Below are the code and all the weights of a small trained network. Each question names an input and a class and asks about switching units off, where a switched-off unit gives its printed mean instead of its output.

import numpy as np


def w(rows, s, z=0):
    codes = np.array(rows[::2]) - 128.0
    scale = np.full(codes.shape[1], s)
    scale[-1] = z or s
    return codes * scale


def f(y):
    return np.maximum(y, 0)


def log_softmax(a):
    a = a - a.max(-1, keepdims=True)
    return a - np.log(np.exp(a).sum(-1, keepdims=True))


def net(x, mask):
    res = np.array(x, float).reshape(1, 8) / 4 @ E
    y = f(res @ A[0][:, :-1].T + A[0][:, -1])
    res = res + np.where(mask, y, B[0][:, -1]) @ B[0][:, :-1]
    return log_softmax(res[-1] @ U[:, :-1].T + U[:, -1])


A, B = {}, {}
E = w([
[39,254,81,53,46,178,30],'x0',
[214,119,199,47,100,36,31],'x1',
[135,121,121,130,138,146,115],'x2',
[145,135,133,127,125,135,135],'x3',
[126,125,134,125,111,111,143],'x4',
[82,80,230,219,46,203,63],'x5',
[141,133,129,129,135,147,127],'x6',
[129,136,132,133,136,129,126],'x7',
],0.0059)
A[0] = w([
[171,216,71,65,134,68,56,215],'N0',
[74,32,170,199,126,192,203,203],'N1',
[23,184,194,165,61,174,79,242],'N2',
[85,76,219,177,77,180,97,254],'N3',
[54,30,127,215,126,189,201,252],'N4',
[210,38,141,134,218,70,170,241],'N5',
[103,86,50,182,199,118,207,255],'N6',
[219,71,211,72,145,70,68,253],'N7',
[166,137,14,66,194,99,197,254],'N8',
[101,254,92,64,72,152,78,243],'N9',
[37,236,78,224,128,173,191,244],'N10',
[98,195,186,97,59,144,41,223],'N11',
[223,161,80,35,198,74,105,212],'N12',
[28,187,53,169,109,210,183,239],'N13',
],0.0065,0.0035)
B[0] = w([
[39,143,73,61,106,61,60,236],'N0',
[189,118,214,216,150,232,121,217],'N1',
[211,216,47,136,24,151,96,233],'N2',
[250,143,183,216,61,130,47,223],'N3',
[255,152,200,193,189,235,157,233],'N4',
[89,45,167,211,204,46,218,253],'N5',
[74,195,112,218,201,181,211,235],'N6',
[146,32,166,173,180,44,81,252],'N7',
[17,211,101,175,197,85,232,255],'N8',
[54,188,27,32,67,46,70,253],'N9',
[136,204,44,32,81,212,218,234],'N10',
[201,213,18,146,63,34,70,230],'N11',
[12,61,158,63,204,33,108,244],'N12',
[149,178,32,28,83,222,178,235],'N13',
],0.0055,0.0075)
U = w([
[73,213,79,235,231,149,237,237],'0',
[30,192,28,21,129,206,212,105],'1',
[25,39,198,130,207,48,153,125],'2',
[7,159,110,17,132,70,59,3],'3',
[209,134,210,229,119,253,189,37],'4',
[204,203,87,81,15,228,158,9],'5',
[232,36,218,208,133,88,46,142],'6',
[177,196,111,144,41,85,68,220],'7',
],0.0052,0.0033)

Each question gives the input, the list of numbers given to net, and the class t.
The units are the neurons (one row each of A and B). Each row of codes is followed by its name. A weight is (code - 128) times the scale printed after its matrix; where a second scale follows, it is the last column's (A, B and U).
mask holds one flag per neuron, in row order. A switched-off neuron (its flag False) gives its mean, the last column of its row in B, instead of its output. The means were averaged over made-up inputs and are rounded, as every weight is.
A unit's drop is (log p(t) with every unit on - log p(t) with that unit switched off) / (log p(t) with every unit on - log p(t) with every unit switched off).
The circuit of an input: a set's keep is (log p(t) with only the set's units on - log p(t) with every unit switched off) / (log p(t) with every unit on - log p(t) with every unit switched off). Starting from the 12 units with the biggest drops (on a tie, the unit counted first), units are removed one at a time, each time the one whose removal leaves the highest keep (on an exact tie, the one counted first), for as long as the keep stays at least 0.8.
circuit, biggest first: the units of the circuit, biggest drop first
unit that matters most: the unit with the biggest drop
k most important neurons: the k neurons with the biggest drops, biggest first
drop of u: that unit's drop, to one decimal
input [-3,-8,-2,-8,-4,2,8,2], class 4: circuit, biggest first -> [N4; N1]
input [0,6,3,-7,-1,8,5,5], class 6: circuit, biggest first -> [N7; N3]
input [-5,4,-4,3,2,1,2,-5], class 6: circuit, biggest first -> [N8; N7]
input [-6,1,-5,0,5,3,3,4], class 6: circuit, biggest first -> [N10; N8]
input [6,2,7,-6,6,-1,4,3], class 3: circuit, biggest first -> [N9; N0]
input [-6,2,5,-4,3,0,-6,-4], class 2: 3 most important neurons -> [N5; N2; N11]
input [-7,3,0,-3,-5,-8,-6,6], class 2: unit that matters most -> N12
input [0,3,6,-5,-5,7,7,4], class 6: circuit, biggest first -> [N10; N3]
input [8,-2,-8,-3,4,2,8,-7], class 5: circuit, biggest first -> [N2; N12; N13]
input [-1,5,-7,-8,2,0,-2,-4], class 2: 2 most important neurons -> [N2; N4]
input [0,-2,6,8,8,2,-8,-7], class 4: 2 most important neurons -> [N9; N0]
input [-6,-1,-3,4,-3,8,5,8], class 4: 2 most important neurons -> [N4; N1]
input [1,5,8,0,-3,-1,-2,5], class 3: drop of N5 -> 0.1
input [5,1,5,-7,-4,-2,0,-1], class 3: drop of N4 -> 0.2
input [1,7,5,0,-4,-8,3,-1], class 3: unit that matters most -> N0
input [-6,2,5,-7,-1,-6,-6,-3], class 2: drop of N12 -> 0.2
input [-5,2,6,-1,-7,-8,0,5], class 2: drop of N12 -> 0.3
